Below are the code and all the weights of a small trained network. Each question names an input and a target symbol and asks about switching units off, where a switched-off unit gives its printed mean instead of its output.

import numpy as np


def w(rows, s, z=0):
    codes = np.array(rows[::2]) - 128.0
    scale = np.full(codes.shape[1], s)
    scale[-1] = z or s
    return codes * scale


def norm(h):
    return h / np.sqrt((h * h).mean(-1, keepdims=True) + 1e-5)


def f(y):
    return y / 2 * (1 + np.tanh(0.7978845608 * (y + 0.044715 * y**3)))


def softmax(a):
    e = np.exp(a - a.max(-1, keepdims=True))
    return e / e.sum(-1, keepdims=True)


def log_softmax(a):
    a = a - a.max(-1, keepdims=True)
    return a - np.log(np.exp(a).sum(-1, keepdims=True))


def net(x, mask):
    ids = ['ΦΩβξπστψ'.index(c) for c in x.split()]
    T = len(ids)
    res = E[ids] + P[:T]
    u = 0
    for l in range(2):
        q, k, v = (norm(res) @ M[l].T for M in (Q, K, V))
        z = softmax(np.where(np.tri(T) > 0, q @ k.T / 4**0.5, -1e9)) @ v
        res = res + np.where(mask[u], z, O[l][:, -1]) @ O[l][:, :-1]
        u += 1
        y = f(norm(res) @ A[l][:, :-1].T + A[l][:, -1])
        res = res + np.where(mask[u : u + 8], y, B[l][:, -1]) @ B[l][:, :-1]
        u += 8
    return log_softmax(norm(res)[-1] @ U[:, :-1].T + U[:, -1])


Q, K, V, O, A, B = {}, {}, {}, {}, {}, {}
E = w([
[124,111,105,114,190,139,156],'Φ',
[129,139,72,88,195,154,147],'Ω',
[107,106,60,115,192,109,115],'β',
[129,187,116,43,122,85,133],'ξ',
[39,131,141,4,148,130,160],'π',
[156,146,166,154,164,72,112],'σ',
[240,109,76,122,132,59,145],'τ',
[111,63,119,131,130,37,130],'ψ',
],0.024)
P = w([
[58,158,93,206,180,166,197],'0',
[96,135,180,173,233,118,177],'1',
[85,153,68,142,88,198,149],'2',
[86,141,111,76,169,75,116],'3',
[107,149,89,120,62,191,139],'4',
[141,109,133,72,150,96,96],'5',
[127,140,121,108,41,191,124],'6',
[151,93,142,35,96,89,58],'7',
[147,113,148,94,1,194,92],'8',
[176,92,125,16,94,135,71],'9',
],0.012)
Q[0] = w([
[197,93,99,9,194,70,114],'L0H1',
[143,83,157,96,205,43,106],'L0H1',
[137,88,81,111,77,141,167],'L0H1',
[148,85,81,116,90,159,170],'L0H1',
],0.015)
K[0] = w([
[183,78,145,71,108,120,4],'L0H1',
[152,82,172,139,73,87,30],'L0H1',
[141,121,73,54,90,168,197],'L0H1',
[102,111,60,54,82,149,175],'L0H1',
],0.012)
V[0] = w([
[151,168,132,219,97,38,137],'L0H1',
[133,89,137,49,182,173,253],'L0H1',
[159,177,154,121,165,194,49],'L0H1',
[209,175,213,151,181,139,30],'L0H1',
],0.0058)
O[0] = w([
[166,172,128,119,194,83,2,232],'L0H1',
[227,139,86,110,91,146,177,76],'L0H1',
[144,212,99,195,96,94,92,143],'L0H1',
[117,196,122,77,97,192,82,254],'L0H1',
],0.0075,0.004)
A[0] = w([
[93,96,79,122,151,174,103,194],'L0N1',
[67,151,152,126,176,148,59,98],'L0N2',
[107,167,136,95,171,182,129,33],'L0N3',
[109,91,85,138,132,127,161,118],'L0N4',
[158,132,146,179,123,89,146,128],'L0N5',
[182,193,120,194,154,254,178,4],'L0N6',
[111,173,118,98,90,110,116,119],'L0N7',
[102,86,116,136,100,104,160,104],'L0N8',
],0.013,0.0035)
B[0] = w([
[148,190,148,162,135,142,106,180],'L0N1',
[89,180,90,85,106,123,62,254],'L0N2',
[114,104,127,144,121,70,49,153],'L0N3',
[171,135,141,139,174,170,141,166],'L0N4',
[81,87,61,70,92,90,124,132],'L0N5',
[79,105,112,139,4,146,78,138],'L0N6',
[187,198,182,149,147,129,161,167],'L0N7',
[135,90,183,147,162,175,98,143],'L0N8',
],0.013,0.0096)
Q[1] = w([
[88,147,150,199,63,222,192],'L1H1',
[121,109,144,225,102,103,223],'L1H1',
[109,80,130,100,150,8,123],'L1H1',
[71,126,173,205,61,157,120],'L1H1',
],0.013)
K[1] = w([
[95,176,114,186,172,139,142],'L1H1',
[94,125,63,130,196,169,192],'L1H1',
[171,4,161,137,113,98,156],'L1H1',
[157,157,86,167,196,138,108],'L1H1',
],0.014)
V[1] = w([
[175,203,93,36,64,139,193],'L1H1',
[200,40,188,98,115,54,118],'L1H1',
[172,254,165,171,120,147,106],'L1H1',
[223,116,37,153,116,105,101],'L1H1',
],0.0089)
O[1] = w([
[93,176,97,106,130,129,218,127],'L1H1',
[113,11,111,143,113,62,132,65],'L1H1',
[84,211,85,176,195,90,129,255],'L1H1',
[247,73,7,139,120,50,179,141],'L1H1',
],0.012,0.0065)
A[1] = w([
[200,167,245,94,6,103,149,80],'L1N1',
[105,147,91,152,132,74,191,2],'L1N2',
[132,157,114,61,147,79,131,162],'L1N3',
[110,53,138,229,81,157,246,47],'L1N4',
[107,198,97,125,180,177,211,72],'L1N5',
[113,106,86,91,90,45,159,38],'L1N6',
[175,208,140,155,40,106,144,144],'L1N7',
[50,177,212,57,129,178,106,68],'L1N8',
],0.012,0.0026)
B[1] = w([
[100,69,144,164,148,121,180,133],'L1N1',
[90,81,158,156,95,115,183,128],'L1N2',
[105,153,142,221,144,140,140,247],'L1N3',
[170,254,237,53,110,39,134,142],'L1N4',
[136,39,154,137,89,121,117,254],'L1N5',
[215,110,107,25,125,143,144,134],'L1N6',
[47,89,118,147,152,124,113,194],'L1N7',
[131,144,85,70,176,170,121,248],'L1N8',
],0.013,0.0075)
U = w([
[192,215,228,112,58,145,147,85],'Φ',
[74,118,74,161,14,191,104,130],'Ω',
[218,133,156,202,192,195,123,5],'β',
[24,99,154,193,136,63,199,148],'ξ',
[82,117,151,2,171,214,163,7],'π',
[69,237,112,88,168,106,71,162],'σ',
[187,142,33,56,100,75,168,132],'τ',
[78,32,204,112,101,75,31,185],'ψ',
],0.0081,0.0023)

Each question gives the input, a string of symbols that net reads in full, and the target symbol t.
The units are the heads (4 rows each of Q, K, V and O) and the neurons (one row each of A and B). Each row of codes is followed by its name. A weight is (code - 128) times the scale printed after its matrix; where a second scale follows, it is the last column's (O, A, B and U).
mask holds one flag per unit, layer by layer, with each layer's heads first. A switched-off unit (its flag False) gives its mean, the last column of its rows in O or B, instead of its output. The means were averaged over made-up inputs and are rounded, as every weight is.
A unit's drop is (log p(t) with every unit on - log p(t) with that unit switched off) / (log p(t) with every unit on - log p(t) with every unit switched off).
The circuit of an input: a set's keep is (log p(t) with only the set's units on - log p(t) with every unit switched off) / (log p(t) with every unit on - log p(t) with every unit switched off). Starting from the 12 units with the biggest drops (on a tie, the unit counted first), units are removed one at a time, each time the one whose removal leaves the highest keep (on an exact tie, the one counted first), for as long as the keep stays at least 0.8.
units of the circuit, in order: the units of the circuit, biggest drop first
most important unit: the unit with the biggest drop
top k neurons: the k neurons with the biggest drops, biggest first
k most important neurons of layer l: the k neurons of layer l with the biggest drops, biggest first
drop of u: that unit's drop, to one decimal
input σ π ψ ψ Ω π, target ψ: units of the circuit, in order => [L1H1 L0H1]
input ξ τ σ σ, target τ: 2 most important neurons of layer 0 => [L0N1 L0N5]
input Ω σ τ Ω σ σ σ τ σ Ω, target τ: units of the circuit, in order => [L1H1 L0N3 L0H1]
input σ Ω π σ ψ Ω β τ β σ, target τ: units of the circuit, in order => [L1H1]
input β Ω σ β ξ Φ, target ξ: units of the circuit, in order => [L0H1 L1H1 L1N5 L0N2]
input Φ Ω Φ Ω Ω ξ τ Φ, target τ: top 3 neurons => [L0N7 L1N6 L0N5]
input β Ω β Ω π ψ σ β π, target π: units of the circuit, in order => [L0H1 L0N2]
input ξ Ω Ω σ τ τ Ω β π Φ, target π: units of the circuit, in order => [L1H1 L0H1]
input Φ ξ ξ ξ σ τ β π, target τ: units of the circuit, in order => [L1H1 L1N6]
input ξ σ σ σ β ξ π Ω, target π: units of the circuit, in order => [L1H1 L0H1 L0N2]
input π Ω σ π τ β, target τ: top 2 neurons => [L0N7 L1N6]
input σ β σ Ω β Φ, target β: top 2 neurons => [L0N2 L1N5]
input τ Ω β Ω Φ, target Φ: units of the circuit, in order => [L0N2 L0H1 L1N4]
input π τ ψ Φ, target ψ: most important unit => L0H1
input β σ σ β β Ω, target β: 2 most important neurons of layer 0 => [L0N2 L0N4]
input σ σ σ ψ ξ σ, target ψ: units of the circuit, in order => [L1H1 L0N1]
input ψ σ Ω β σ β ψ σ, target ψ: top 2 neurons => [L0N1 L1N1]
input β ξ Ω β σ Ω π Ω, target π: top 2 neurons => [L1N5 L0N7]
input β β ξ, target ξ: 2 most important neurons of layer 0 => [L0N2 L0N7]
input β β σ β ξ ψ Φ σ ψ τ, target ψ: top neuron => [L0N8]
input β ξ σ σ σ σ Ω β ξ Ω, target ξ: top 2 neurons => [L0N2 L1N5]
input β ξ σ τ, target τ: drop of L1N6 => 0.1
input β σ σ β ξ Φ, target ξ: drop of L1H1 => 0.5
input σ σ Ω β β ξ, target ξ: drop of L0H1 => 0.2
